Here is a tiny trained network, its code and every weight. The questions are about switching its units off for an input and a class, where a switched-off unit gives its printed mean instead of its output.

import numpy as np


def w(rows, s, z=0):
    codes = np.array(rows[::2]) - 128.0
    scale = np.full(codes.shape[1], s)
    scale[-1] = z or s
    return codes * scale


def norm(h):
    return h / np.sqrt((h * h).mean(-1, keepdims=True) + 1e-5)


def f(y):
    return y / 2 * (1 + np.tanh(0.7978845608 * (y + 0.044715 * y**3)))


def log_softmax(a):
    a = a - a.max(-1, keepdims=True)
    return a - np.log(np.exp(a).sum(-1, keepdims=True))


def net(x, mask):
    res = np.array(x, float).reshape(1, 5) / 4 @ E
    u = 0
    for l in range(2):
        y = f(norm(res) @ A[l][:, :-1].T + A[l][:, -1])
        res = res + np.where(mask[u : u + 14], y, B[l][:, -1]) @ B[l][:, :-1]
        u += 14
    return log_softmax(norm(res)[-1] @ U[:, :-1].T + U[:, -1])


A, B = {}, {}
E = w([
[2,89,89,117,104,36],'x0',
[150,166,162,180,210,42],'x1',
[88,229,137,110,182,212],'x2',
[169,100,18,172,130,132],'x3',
[179,109,88,65,187,134],'x4',
],0.002)
A[0] = w([
[80,165,116,176,110,79,74],'0.n0',
[221,147,158,182,83,111,125],'0.n1',
[176,26,106,88,83,155,125],'0.n2',
[95,210,169,182,171,77,65],'0.n3',
[169,87,96,45,171,145,140],'0.n4',
[74,118,249,39,86,213,15],'0.n5',
[120,129,187,128,135,156,68],'0.n6',
[20,133,57,102,138,178,49],'0.n7',
[50,151,187,211,78,154,150],'0.n8',
[206,63,140,170,71,68,37],'0.n9',
[98,42,124,138,9,64,63],'0.n10',
[103,157,156,98,205,182,78],'0.n11',
[70,172,192,115,84,152,54],'0.n12',
[2,50,110,102,75,40,2],'0.n13',
],0.0049,0.0033)
B[0] = w([
[85,85,116,108,146,115,131],'0.n0',
[115,101,134,100,165,208,193],'0.n1',
[103,145,145,172,178,130,219],'0.n2',
[57,124,171,166,183,155,172],'0.n3',
[125,172,99,134,133,78,179],'0.n4',
[152,221,224,41,3,88,229],'0.n5',
[131,161,137,168,119,135,111],'0.n6',
[46,93,85,65,153,191,173],'0.n7',
[159,114,116,103,171,75,255],'0.n8',
[122,54,196,67,123,147,161],'0.n9',
[104,51,87,240,32,48,230],'0.n10',
[152,96,153,158,70,100,156],'0.n11',
[189,127,149,105,116,90,162],'0.n12',
[174,171,121,199,121,176,242],'0.n13',
],0.0052,0.0018)
A[1] = w([
[185,146,73,156,93,190,77],'1.n0',
[55,68,122,166,143,63,107],'1.n1',
[67,61,116,132,97,115,65],'1.n2',
[143,207,214,53,21,94,23],'1.n3',
[187,148,212,190,176,92,156],'1.n4',
[138,72,200,70,117,135,107],'1.n5',
[101,19,82,199,2,53,1],'1.n6',
[211,156,99,104,147,192,62],'1.n7',
[51,123,55,48,98,150,32],'1.n8',
[161,177,84,78,140,16,116],'1.n9',
[40,73,194,100,153,74,139],'1.n10',
[154,50,172,101,130,110,104],'1.n11',
[116,82,77,164,173,174,97],'1.n12',
[66,168,83,156,149,88,126],'1.n13',
],0.0064,0.0044)
B[1] = w([
[154,169,83,177,119,58,136],'1.n0',
[105,154,149,74,145,78,201],'1.n1',
[93,106,150,119,143,108,140],'1.n2',
[236,203,228,11,48,81,252],'1.n3',
[88,122,114,113,115,186,229],'1.n4',
[163,101,138,148,80,167,155],'1.n5',
[30,2,200,204,33,61,253],'1.n6',
[127,120,121,150,76,40,151],'1.n7',
[76,137,71,102,54,200,137],'1.n8',
[149,52,109,92,144,140,145],'1.n9',
[159,178,101,151,117,67,186],'1.n10',
[126,102,122,133,101,158,140],'1.n11',
[153,153,132,147,73,92,171],'1.n12',
[137,106,173,111,101,136,169],'1.n13',
],0.0071,0.0036)
U = w([
[22,14,243,226,19,8,172],'0',
[193,28,48,20,231,93,1],'1',
[49,225,236,215,240,247,97],'2',
[27,201,6,11,40,194,64],'3',
[250,241,27,242,85,42,169],'4',
[235,254,252,5,13,118,246],'5',
[18,241,215,101,241,19,118],'6',
[241,28,179,201,78,241,63],'7',
],0.0097,0.004)

Each question gives the input, the list of numbers given to net, and the class t.
The units are the neurons (one row each of A and B). Each row of codes is followed by its name. A weight is (code - 128) times the scale printed after its matrix; where a second scale follows, it is the last column's (A, B and U).
mask holds one flag per neuron, layer by layer. A switched-off neuron (its flag False) gives its mean, the last column of its row in B, instead of its output. The means were averaged over made-up inputs and are rounded, as every weight is.
A unit's drop is (log p(t) with every unit on - log p(t) with that unit switched off) / (log p(t) with every unit on - log p(t) with every unit switched off).
The circuit of an input: a set's keep is (log p(t) with only the set's units on - log p(t) with every unit switched off) / (log p(t) with every unit on - log p(t) with every unit switched off). Starting from the 12 units with the biggest drops (on a tie, the unit counted first), units are removed one at a time, each time the one whose removal leaves the highest keep (on an exact tie, the one counted first), for as long as the keep stays at least 0.8.
units of the circuit, in order: the units of the circuit, biggest drop first
unit that matters most: the unit with the biggest drop
k most important neurons: the k neurons with the biggest drops, biggest first
k most important neurons of layer l: the k neurons of layer l with the biggest drops, biggest first
input [-3,6,-5,1,-3], class 7: 2 most important neurons of layer 1	(1.n3 1.n6)
input [7,1,8,-8,-5], class 5: most important neuron	(0.n5)
input [1,8,6,-5,-4], class 6: units of the circuit, in order	(0.n3 1.n6)
input [-6,-1,-3,-3,4], class 4: units of the circuit, in order	(1.n6 0.n5 1.n3 1.n0)
input [3,8,-2,2,1], class 6: 4 most important neurons	(1.n6 0.n10 1.n3 0.n3)
input [7,7,1,2,1], class 6: units of the circuit, in order	(1.n6 0.n10 1.n3)
input [2,8,1,3,5], class 1: 3 most important neurons	(1.n9 1.n6 1.n3)
input [-5,-4,-6,1,2], class 7: 3 most important neurons of layer 0	(0.n9 0.n1 0.n13)
input [8,-7,3,-6,1], class 5: 2 most important neurons	(0.n5 1.n3)
input [0,-4,1,-1,-7], class 5: units of the circuit, in order	(0.n5 1.n3)
input [4,5,8,8,0], class 6: units of the circuit, in order	(1.n6 1.n3 0.n13)
input [-8,1,-3,4,0], class 4: units of the circuit, in order	(1.n6 1.n3)
input [4,4,1,0,5], class 1: 2 most important neurons	(1.n9 1.n6)
input [6,6,3,-8,8], class 6: units of the circuit, in order	(1.n3 1.n6)
input [-1,7,-3,4,3], class 1: most important neuron of layer 0	(0.n13)
input [3,5,3,0,7], class 1: units of the circuit, in order	(1.n9 1.n6)
input [1,4,-1,-3,-2], class 6: 2 most important neurons of layer 1	(1.n6 1.n3)
input [0,8,3,-5,-4], class 6: 2 most important neurons	(0.n13 1.n10)
input [-4,7,3,-6,-3], class 2: 2 most important neurons	(0.n3 1.n3)
input [5,8,0,2,-1], class 6: units of the circuit, in order	(1.n6 0.n10 1.n3)
input [-4,-1,4,1,1], class 4: unit that matters most	0.n5
input [-5,-8,-8,6,8], class 4: 2 most important neurons of layer 1	(1.n6 1.n0)
input [-7,7,-3,-1,4], class 7: 2 most important neurons	(1.n3 1.n1)
input [0,-3,-3,4,6], class 1: 4 most important neurons	(1.n6 0.n4 0.n13 0.n11)
input [1,1,6,3,-6], class 6: 2 most important neurons of layer 1	(1.n3 1.n6)
input [-5,7,0,3,-1], class 2: 2 most important neurons	(1.n3 1.n6)
input [1,-4,-1,3,8], class 1: unit that matters most	0.n4
input [0,-8,4,8,-1], class 3: 3 most important neurons	(0.n7 1.n8 0.n13)
input [0,-6,4,8,3], class 3: 3 most important neurons	(0.n7 1.n8 0.n13)
